Below are the code and all the weights of a small trained network. Each question names an input and a class and asks about switching units off, where a switched-off unit gives its printed mean instead of its output.

import numpy as np


def w(rows, s, z=0):
    codes = np.array(rows[::2]) - 128.0
    scale = np.full(codes.shape[1], s)
    scale[-1] = z or s
    return codes * scale


def f(y):
    return np.maximum(y, 0)


def log_softmax(a):
    a = a - a.max(-1, keepdims=True)
    return a - np.log(np.exp(a).sum(-1, keepdims=True))


def net(x, mask):
    res = np.array(x, float).reshape(1, 6) / 4 @ E
    y = f(res @ A[0][:, :-1].T + A[0][:, -1])
    res = res + np.where(mask, y, B[0][:, -1]) @ B[0][:, :-1]
    return log_softmax(res[-1] @ U[:, :-1].T + U[:, -1])


A, B = {}, {}
E = w([
[56,111,253,69,183,165,229],'x0',
[131,122,138,124,107,140,119],'x1',
[111,129,115,113,152,115,127],'x2',
[158,121,143,162,119,125,138],'x3',
[142,219,200,172,242,194,30],'x4',
[130,23,57,155,182,255,137],'x5',
],0.0096)
A[0] = w([
[119,148,117,102,158,119,129,112],'neuron 0',
[133,96,99,92,89,115,184,118],'neuron 1',
[140,140,90,157,124,124,119,99],'neuron 2',
[158,62,144,116,124,77,116,130],'neuron 3',
[90,115,194,129,153,154,177,92],'neuron 4',
[133,152,54,167,103,115,56,116],'neuron 5',
[148,107,114,135,154,179,148,21],'neuron 6',
[119,136,120,121,98,99,178,137],'neuron 7',
[130,103,207,89,164,145,187,115],'neuron 8',
[119,216,213,116,104,24,109,37],'neuron 9',
[168,166,140,100,155,147,116,124],'neuron 10',
[105,128,155,120,125,132,143,69],'neuron 11',
[107,131,115,118,138,147,121,58],'neuron 12',
[122,139,174,96,159,153,198,107],'neuron 13',
[161,155,145,97,126,102,128,49],'neuron 14',
[160,124,90,153,125,114,100,69],'neuron 15',
[101,120,126,131,166,110,141,94],'neuron 16',
[132,110,124,125,165,101,141,88],'neuron 17',
[131,185,201,146,199,172,56,133],'neuron 18',
[139,181,181,171,208,194,42,145],'neuron 19',
[143,49,98,134,183,205,128,17],'neuron 20',
[110,161,144,121,106,100,111,1],'neuron 21',
[113,100,229,101,171,158,184,97],'neuron 22',
[132,45,68,167,194,234,151,61],'neuron 23',
[134,172,166,124,127,56,128,55],'neuron 24',
[107,61,70,114,62,92,247,169],'neuron 25',
[161,141,65,140,119,123,61,104],'neuron 26',
[124,115,171,116,150,139,161,107],'neuron 27',
[185,140,40,144,134,104,38,83],'neuron 28',
],0.014,0.0038)
B[0] = w([
[162,131,140,148,123,134,149,140],'neuron 0',
[152,118,136,105,173,124,190,182],'neuron 1',
[109,132,149,142,139,148,127,157],'neuron 2',
[142,126,124,103,153,157,151,154],'neuron 3',
[76,134,125,182,144,156,105,191],'neuron 4',
[91,140,150,205,153,155,124,201],'neuron 5',
[134,132,108,125,67,99,113,162],'neuron 6',
[140,104,135,97,141,113,131,168],'neuron 7',
[110,167,115,185,162,187,98,201],'neuron 8',
[147,165,114,70,17,70,44,225],'neuron 9',
[133,112,115,125,136,114,164,161],'neuron 10',
[145,122,114,172,124,130,118,147],'neuron 11',
[173,134,151,147,118,129,125,137],'neuron 12',
[114,148,129,196,134,157,114,188],'neuron 13',
[143,157,114,117,106,110,111,150],'neuron 14',
[98,155,115,138,158,155,108,165],'neuron 15',
[122,116,146,143,119,137,132,142],'neuron 16',
[123,125,110,130,120,148,138,134],'neuron 17',
[145,76,122,64,197,120,212,237],'neuron 18',
[151,80,114,61,219,108,221,253],'neuron 19',
[144,174,123,78,38,85,78,204],'neuron 20',
[157,122,143,132,88,111,105,151],'neuron 21',
[86,125,131,225,148,167,103,215],'neuron 22',
[158,155,145,69,2,62,57,237],'neuron 23',
[139,123,142,97,23,129,101,179],'neuron 24',
[145,77,117,69,230,116,210,235],'neuron 25',
[93,111,134,186,140,167,103,191],'neuron 26',
[127,139,143,173,136,153,123,167],'neuron 27',
[101,152,134,215,151,184,122,215],'neuron 28',
],0.021)
U = w([
[132,63,134,3,192,92,250,251],'0',
[28,178,171,208,139,195,103,78],'1',
[139,178,150,11,2,43,77,44],'2',
],0.0076,0.0023)

Each question gives the input, the list of numbers given to net, and the class t.
The units are the neurons (one row each of A and B). Each row of codes is followed by its name. A weight is (code - 128) times the scale printed after its matrix; where a second scale follows, it is the last column's (A, B and U).
mask holds one flag per neuron, in row order. A switched-off neuron (its flag False) gives its mean, the last column of its row in B, instead of its output. The means were averaged over made-up inputs and are rounded, as every weight is.
A unit's drop is (log p(t) with every unit on - log p(t) with that unit switched off) / (log p(t) with every unit on - log p(t) with every unit switched off).
The circuit of an input: a set's keep is (log p(t) with only the set's units on - log p(t) with every unit switched off) / (log p(t) with every unit on - log p(t) with every unit switched off). Starting from the 12 units with the biggest drops (on a tie, the unit counted first), units are removed one at a time, each time the one whose removal leaves the highest keep (on an exact tie, the one counted first), for as long as the keep stays at least 0.8.
circuit, biggest first: the units of the circuit, biggest drop first
unit that matters most: the unit with the biggest drop
top k neurons: the k neurons with the biggest drops, biggest first
drop when u is switched off: that unit's drop, to one decimal
input [2,0,-6,7,4,-8], class 2: unit that matters most -> neuron 9
input [-4,-4,7,1,7,-6], class 0: top 2 neurons -> (neuron 19; neuron 18)
input [-2,3,5,5,-5,-6], class 2: top 4 neurons -> (neuron 9; neuron 19; neuron 18; neuron 24)
input [8,-7,7,-1,0,8], class 1: top 2 neurons -> (neuron 22; neuron 8)
input [-2,4,5,-8,0,-2], class 1: top 2 neurons -> (neuron 23; neuron 20)
input [1,6,0,7,-3,-4], class 2: top 3 neurons -> (neuron 19; neuron 18; neuron 9)
input [-5,-8,-1,-3,1,6], class 2: top 3 neurons -> (neuron 23; neuron 20; neuron 22)
input [6,4,-3,3,3,8], class 2: top 2 neurons -> (neuron 23; neuron 20)
input [-4,-4,2,7,3,-1], class 1: top 2 neurons -> (neuron 25; neuron 28)
input [-4,-3,4,6,3,-1], class 1: top 3 neurons -> (neuron 25; neuron 28; neuron 5)
input [-3,-5,8,2,2,-1], class 1: drop when neuron 25 is switched off -> 2.1
input [-1,-2,-2,0,8,6], class 0: drop when neuron 19 is switched off -> 7.9
input [6,-8,6,3,4,1], class 1: drop when neuron 22 is switched off -> 0.3
input [-1,-1,8,-4,-4,7], class 2: circuit, biggest first -> (neuron 23)
